Each row has a name. Each question is about the rows just above it. Places in a row count from 1.

[150 104 124 171 128  83 106 110 108 142 136 102 118 105 162 161  96  93
 160  91 141 127] : M
[ 82  89  85 167 170 117 143 178  81  91  82 177 164 153 136 126 160  91
 156 104  92 152] : C
[ 95 153 104 117 165 156 134 170 124  96  90 115 146 162 104  91 160 137
 106 176 100 147] : L
[106 128 110  72 146  77 170 145 129 108 156 146 155  92  97 164 128 171
  77  98 117  78] : Y
[134 123 127 104 138  67 148 126 123 118 180 115 146  78 134 176 103 141
 116  87 125  84] : J
[169  84 159 105 102 169 111 104 158 148 132 119  89 143 105  87 139 161
  88 171 122 143] : Z
[125 169 151  83  98 183 136 106 167 134 133 129 101 138  99  87 152 169
  81 171 120 140] : T
tags:
[106] -> J_877
[88] -> J_262
[176] -> J_844
[81] -> J_248
[116] -> J_629
[156] -> J_815
Join J by its entry at place 19: | J_629
Does one of the named rows hold [171  77  98 117] side by side, in this order? | yes
Whose row is [134 123 127 104 138  67 148 126 123 118 180 115 146  78 134 176 103 141
 116  87 125  84]? | J
Whose row is [ 95 153 104 117 165 156 134 170 124  96  90 115 146 162 104  91 160 137
 106 176 100 147]? | L
Give the next 3 entries after [169  81]. | [171 120 140]

[104 131 162 159 144] : W
[159  83 104  87 113] : U
[ 84 110 151 133  77] : V
[ 73 116 151 132  65] : D
Where do [104 131 162 159 144] appear? | W
Count the entries of [159  83 104  87]: | 4
Whose row is [ 84 110 151 133  77]? | V
tags:
[65] -> J_807
[113] -> J_518
[132] -> J_37
[114] -> J_979
[131] -> J_564
[151] -> J_261
[64] -> J_778
Look up the entry of D at place 5 in the table: | J_807
Count the entries of [104]: | 1
How many entries does [ 73 116 151 132  65] have? | 5
Whose row is [159  83 104  87 113]? | U

[193 155  90  75 141 184 128  91 149 165] = S
[ 90 112 124 113 110 135 189 185 113 132] = X
[112  90 155 150 119 101 166 195  95 100] = N
Count the entries of [112  90 155]: | 3
What are the next 3 entries after [112  90]? | [155 150 119]
What are the next 3 entries after [ 90 155]? | [150 119 101]
tags:
[195] -> J_326
[196] -> J_646
[141] -> J_11
[92] -> J_573
[91] -> J_160
Look up the entry of S at place 8 in the table: | J_160

[171 138 170 149 174 132 183 149 115 106 181  66 133  73 181  80 134 121
 122 131 147 161  81  84 161  98  96  95 172 116 169  65 157  81 175  91
  88 138 151 168 192 125 161 136 139 141  79 160 189 109  86 176 120  68
  88 160 108 129 182 114] -> R
[111 117 155 185 118 107  91  75 189 175  80 147 183 173 183 113  85  86
 119 131  67 132  92 112  85 186 169 108 148 112 105 104 171  81 139 159
 178 156  69 125 149 189 148 137  69 183  77  77 150 190  92 174  99 127
 184 141 116  72 134 184] -> P
[111 117 155 167 118 107  91  75 189 175  80 147 183 173 183 113  85  86
 119 131  67 132  92 112  85 186 169 108 148 112 105 104 171  81 139 159
 178 156  69 125 149 189 148 137  69 183  77  77 150 190  92 174  99 127
 184 141 116  72 134 184] -> K
Count the entries of [111 117 155 167 118 107  91  75 189 175  80 147 183 173 183 113  85  86
 119 131  67 132  92 112  85 186 169 108 148 112 105 104]: | 32
Among the named rows, does one hold [ 77 183  69 137] next to each other, in this order? | no
How many entries does [111 117 155 185 118 107  91  75 189 175  80 147 183 173 183 113  85  86
 119 131  67 132  92 112  85 186 169 108 148 112 105 104 171  81 139 159
 178 156  69 125 149 189 148 137  69 183  77  77 150 190  92 174  99 127
 184 141 116  72 134 184] have? | 60
key -> tag
[182] -> J_17
[113] -> J_907
[189] -> J_792
[134] -> J_70
Join P by its entry at place 59: | J_70

[128 133 128 126 133 129 123 131]  B
[ 95 155 174 140 164 171 120  72]  H
[ 95 155 174 140 164 184 175 146]  A
[130 128 125 124 135 128 129 125]  E
Give the next 3 entries after [133 128 126 133]. | [129 123 131]
Table of tags by key:
[135] -> J_539
[129] -> J_770
[125] -> J_723
[123] -> J_867
Look up the entry of E at place 7 in the table: | J_770

[168 111 125 151 166 115 100 142 151 154 126  97 171 159 157 156 144 163
  97 164 161 118 181 101  97 164 148 157 166  90  88 147  96 119 117  92
 168 163 102 141 109 122 104 104 158  93 172  95 133 135 160 152  92 152
 135 145] : vasi
[121 138 137 107  92 125 132 132 103 142 133 172  88 129 114 141 127 134
 121  85 131 130 107 163 169  92 148 136 142 176 154 137 175 161 111 171
 141 136 175 148 125 135 135 134 137 150  94 176 155 123 125  94 176 137
 129 107] : kidu
[157 131 117 154 161 109 102 127 172 124 141  93 181 137 165 150 130 136
 128 183 162 122 161 104  96 176 131 146 134  75  96 134  93  97 141  92
 135 135  72 130 128 107  97 119 152  95 169  79 112 134 161 172  81 149
 137 153] : solud
[150 102 143 129 145 146 134 154  99 180 106 138 118 166 120 136 154 173
  85 105 126 125 161 123 130 116 158 146 180 154 124 150 135 166 101 130
 184 178 181 145 104 156 151 114 136 132 141 157 168 134 128 105 149 130
 128 123] : vav
Among the named rows, does one hold [ 72 130 128 107  97] next to each other, in this order? | yes
key -> tag
[105] -> J_366
[104] -> J_632
[97] -> J_103
[109] -> J_715
[108] -> J_913
[96] -> J_465
The tag of vasi, keyed by place 41: | J_715
Number of entries in [121 138 137 107  92 125 132 132 103 142 133 172  88 129 114 141 127 134
 121  85 131 130 107 163 169  92 148 136 142 176 154 137 175 161 111 171
 141 136 175 148 125 135 135 134 137 150  94 176 155 123 125  94 176 137
 129 107]: | 56
Is [ 95 169] printed in one of the named rows, side by side and in this order? | yes

[ 74  71 192 188]  Nulo
[127 152 181 196]  subi
[146  87  93 163]  Lugi
[146 109  93 163]  Vipud
[ 58 129 148  83]  dape
[127 152 181  83]  Tiz
Count the entries of [146 109  93]: | 3
Number of entries in [127]: | 1
Where do [127 152 181  83] appear? | Tiz
How many entries does [127] have? | 1
Table of tags by key:
[192] -> J_130
[83] -> J_474
[163] -> J_83
[188] -> J_561
The tag of Nulo, keyed by place 4: | J_561
Whose row is [146  87  93 163]? | Lugi
Whose row is [146 109  93 163]? | Vipud

[153  92  53 117  72 142] -> Q
[175  52 119 200 198 156] -> G
[ 92 138  99  77 189 156] -> F
Table of tags by key:
[143] -> J_664
[92] -> J_870
[93] -> J_635
[142] -> J_511
[156] -> J_276
The tag of Q, keyed by place 6: | J_511
Whose row is [153  92  53 117  72 142]? | Q
Is [ 77 189] printed in one of the named rows, side by side and in this order? | yes
Whose row is [175  52 119 200 198 156]? | G
The next 3 entries after [175  52]: | [119 200 198]
Number of entries in [153  92]: | 2

[137 118 141 131 145 112 116] = Nuti
[128 123 148 188  97 147 148] = safur
[148 171 156  90 117 176 131] = tadut
[126 115 146 138 130 120  95] = lirem
[135 115 142 120 144 115 116] = Kunag
[163 158 158 116  51 179 149] = puba
[128 123 148 192  97 147 148] = loper
[166 160 163 120  58 178 141] = guv
[139 118 142 193  99 154 129] = midal
[128 123 148 134 133 123  84] = dobav
Is [115 126] printed in one of the named rows, side by side and in this order? | no
The next 3 entries after [135 115]: | [142 120 144]

[137 170 119 147 117 136 127  99 109  98  95 125 161 110  74 102 179  75
 165 113  76 135 131 153  70  93  71 114  88 136 170 127 153 181  99  82
  90 182 161 159 111 111 167 130 117 133  81]  vul
[166 113 160  87 156 119 131 157 116 166 142 162 131 115 151 155  91 156
  97 164 146  86 161  93 153 143 153 127 148 168  96 163  79  99 135 159
 122  99  85 164 156  97 114  79 157 145 151]  tuk
[106 103 143 109 148  99 137 135 154 134 155 147  99 162 149 152 106 150
 109 147 156 153 105 113 148 159 152 112 136 137 115 109 127 108 125 145
 155 103 120 112 147 156 100 114 145 103 154]  ket
[172 138  99 152 101 162  90 159  94 154 116  96 152  99 141 117 107 146
 130 123 139  94 168 145 150 115 145 166 159 114  93 167 109  96 169 150
 144 121  98 144 104  93 139 162 151 106 151]  Dep
[166 145  91 168  99 161  84 155  96 149 106  85 154 102 121 106 121 129
 148 108 123  99 165 159 133 107  93  93  97 164 165 123 133 172  91 112
  84 161 148 160 153 135 145  72 173 106 116]  Melik
[155 158 112 155 108 147 112 109  99 116  96 113 161 101  95 107 150  96
 154 114  94 106 149 153  98  95  95 132 103 128 146 141 141 145 108 102
  99 159 138 153 109  98 162 143 111 145  96]  buf
[ 89 124  78 180  93 155  97 119 131 114 136  72 116 143 131  99 138 124
 135  89 140 158 106 164 130 138 132 153 136  67 124  99 160 121 157 115
 165 120 146  87 100 146 125 194  82 136 120]  vosid
[ 63 115 118 133 124 100 143 101 179 103 157 113  92 187 128 123 145 116
 135 104 138 178  59 132 121 158 127 106 109  99 146  67 158 140 112 106
 170 128 156  87 133 185 114 132 121  80 132]  Rebak
[172 138  99 152 101 162  90 159  94 154 116  96 152  99 141 117 107 146
 130 123 139  94 168 145 150 115 145 166 159 114  93 167 109  96 169 150
 144 121  98 144 104  93 139 162  96 170 128]  zam
[166 145  91 168  99 161  84 155  96 149 106  85 154 102 121 106 121 129
 148 108 123  99 165 159 133 107 126 160 148 102 105 165 136 117 159 132
 140 132 109 141  98 100 146 172  92 165 114]  rap
tags:
[121] -> J_435
[166] -> J_603
[149] -> J_117
The tag of rap, keyed by place 10: | J_117
Which row holds [172 138  99 152 101 162  90 159  94 154 116  96 152  99 141 117 107 146
 130 123 139  94 168 145 150 115 145 166 159 114  93 167 109  96 169 150
 144 121  98 144 104  93 139 162 151 106 151]? | Dep

